Here is a tiny trained network, its code and every weight. The questions are about switching its units off for an input and a target symbol, where a switched-off unit gives its printed mean instead of its output.

import numpy as np


def w(rows, s, z=0):
    codes = np.array(rows[::2]) - 128.0
    scale = np.full(codes.shape[1], s)
    scale[-1] = z or s
    return codes * scale


def norm(h):
    return h / np.sqrt((h * h).mean(-1, keepdims=True) + 1e-5)


def f(y):
    return y / 2 * (1 + np.tanh(0.7978845608 * (y + 0.044715 * y**3)))


def softmax(a):
    e = np.exp(a - a.max(-1, keepdims=True))
    return e / e.sum(-1, keepdims=True)


def log_softmax(a):
    a = a - a.max(-1, keepdims=True)
    return a - np.log(np.exp(a).sum(-1, keepdims=True))


def net(x, mask):
    ids = ['αβδεηθπσω'.index(c) for c in x.split()]
    T = len(ids)
    res = E[ids] + P[:T]
    u = 0
    for l in range(2):
        r = norm(res)
        for j in range(3):
            rows = slice(2 * j, 2 * j + 2)
            q, k, v = (r @ M[l][rows].T for M in (Q, K, V))
            z = softmax(np.where(np.tri(T) > 0, q @ k.T / 2**0.5, -1e9)) @ v
            o = O[l][rows]
            res = res + np.where(mask[u + j], z, o[:, -1]) @ o[:, :-1]
        u += 3
        y = f(norm(res) @ A[l][:, :-1].T + A[l][:, -1])
        res = res + np.where(mask[u : u + 4], y, B[l][:, -1]) @ B[l][:, :-1]
        u += 4
    return log_softmax(norm(res)[-1] @ U[:, :-1].T + U[:, -1])


Q, K, V, O, A, B = {}, {}, {}, {}, {}, {}
E = w([
[37,173,90],'α',
[45,114,156],'β',
[112,134,121],'δ',
[56,166,131],'ε',
[129,125,88],'η',
[32,82,83],'θ',
[108,118,223],'π',
[111,50,68],'σ',
[107,159,3],'ω',
],0.019)
P = w([
[253,181,184],'0',
[32,65,144],'1',
[54,79,132],'2',
[75,101,247],'3',
[165,101,135],'4',
[138,102,225],'5',
[24,122,220],'6',
],0.0059)
Q[0] = w([
[172,1,197],'0.h1',
[104,192,110],'0.h1',
[70,78,135],'0.h2',
[90,107,138],'0.h2',
[183,158,148],'0.h3',
[209,172,182],'0.h3',
],0.017)
K[0] = w([
[160,62,186],'0.h1',
[89,187,92],'0.h1',
[225,93,124],'0.h2',
[169,115,134],'0.h2',
[136,37,154],'0.h3',
[105,6,152],'0.h3',
],0.016)
V[0] = w([
[255,100,178],'0.h1',
[114,4,165],'0.h1',
[126,55,18],'0.h2',
[233,85,152],'0.h2',
[95,76,72],'0.h3',
[115,164,76],'0.h3',
],0.012)
O[0] = w([
[82,239,67,1],'0.h1',
[1,95,131,137],'0.h1',
[20,132,29,233],'0.h2',
[70,252,164,103],'0.h2',
[36,116,86,155],'0.h3',
[118,115,74,191],'0.h3',
],0.0093,0.0094)
A[0] = w([
[230,97,79,192],'0.n1',
[222,160,255,147],'0.n2',
[132,221,166,2],'0.n3',
[132,151,243,16],'0.n4',
],0.0096,0.00095)
B[0] = w([
[41,170,67,255],'0.n1',
[10,70,189,220],'0.n2',
[242,183,184,95],'0.n3',
[152,23,2,154],'0.n4',
],0.0087,0.0023)
Q[1] = w([
[95,111,186],'1.h1',
[134,41,155],'1.h1',
[251,219,163],'1.h2',
[122,244,139],'1.h2',
[142,37,157],'1.h3',
[224,157,205],'1.h3',
],0.016)
K[1] = w([
[128,169,81],'1.h1',
[74,130,9],'1.h1',
[13,15,143],'1.h2',
[154,5,139],'1.h2',
[128,201,141],'1.h3',
[41,233,122],'1.h3',
],0.014)
V[1] = w([
[231,133,99],'1.h1',
[104,129,61],'1.h1',
[172,104,27],'1.h2',
[81,4,125],'1.h2',
[83,183,75],'1.h3',
[59,139,212],'1.h3',
],0.021)
O[1] = w([
[251,97,129,12],'1.h1',
[102,97,38,244],'1.h1',
[192,4,71,254],'1.h2',
[45,48,214,255],'1.h2',
[100,143,31,76],'1.h3',
[27,220,182,103],'1.h3',
],0.014,0.0086)
A[1] = w([
[144,117,9,208],'1.n1',
[243,142,136,7],'1.n2',
[87,144,178,205],'1.n3',
[130,220,201,249],'1.n4',
],0.012,0.0013)
B[1] = w([
[224,244,141,254],'1.n1',
[144,23,191,136],'1.n2',
[54,205,80,177],'1.n3',
[64,208,2,165],'1.n4',
],0.0096,0.0049)
U = w([
[199,48,159,82],'α',
[123,116,187,21],'β',
[182,203,146,182],'δ',
[167,101,215,93],'ε',
[187,161,50,185],'η',
[102,98,108,1],'θ',
[116,182,175,229],'π',
[35,132,23,177],'σ',
[172,78,6,233],'ω',
],0.011,0.0024)

Each question gives the input, a string of symbols that net reads in full, and the target symbol t.
The units are the heads (2 rows each of Q, K, V and O) and the neurons (one row each of A and B). Each row of codes is followed by its name. A weight is (code - 128) times the scale printed after its matrix; where a second scale follows, it is the last column's (O, A, B and U).
mask holds one flag per unit, layer by layer, with each layer's heads first. A switched-off unit (its flag False) gives its mean, the last column of its rows in O or B, instead of its output. The means were averaged over made-up inputs and are rounded, as every weight is.
A unit's drop is (log p(t) with every unit on - log p(t) with that unit switched off) / (log p(t) with every unit on - log p(t) with every unit switched off).
The circuit of an input: a set's keep is (log p(t) with only the set's units on - log p(t) with every unit switched off) / (log p(t) with every unit on - log p(t) with every unit switched off). Starting from the 12 units with the biggest drops (on a tie, the unit counted first), units are removed one at a time, each time the one whose removal leaves the highest keep (on an exact tie, the one counted first), for as long as the keep stays at least 0.8.
units of the circuit, in order: the units of the circuit, biggest drop first
top k neurons: the k neurons with the biggest drops, biggest first
drop when u is switched off: that unit's drop, to one decimal
input η α β π σ ω α, target ω: units of the circuit, in order : 0.h1, 1.h3
input η ε ω η, target η: units of the circuit, in order : 1.h2, 0.h2, 0.h1
input ω θ θ, target ω: units of the circuit, in order : 0.h1, 1.h2
input ω σ α β, target ω: units of the circuit, in order : 1.h2, 0.h1
input α α α η, target α: units of the circuit, in order : 0.h2, 0.h1, 1.h3
input ω α β, target ω: units of the circuit, in order : 0.h1, 1.h2
input ω θ ε π σ α, target ω: units of the circuit, in order : 0.h1, 1.h2
input ε β β, target ε: units of the circuit, in order : 0.h2, 1.h3
input π δ β σ, target π: units of the circuit, in order : 1.h2, 0.h2
input δ π δ δ β β, target δ: units of the circuit, in order : 1.h2, 0.h1, 0.h2
input π σ β δ, target π: top neuron : 0.n2
input ω σ θ, target ω: units of the circuit, in order : 1.h2, 0.h1
input δ α α, target δ: top 2 neurons : 0.n2, 1.n4
input π θ α, target π: top neuron : 0.n2
input π δ σ, target π: drop when 1.h3 is switched off : 0.1
input ε β α, target ε: drop when 0.n4 is switched off : 0.0
input α ω ε, target α: drop when 0.h1 is switched off : 0.2
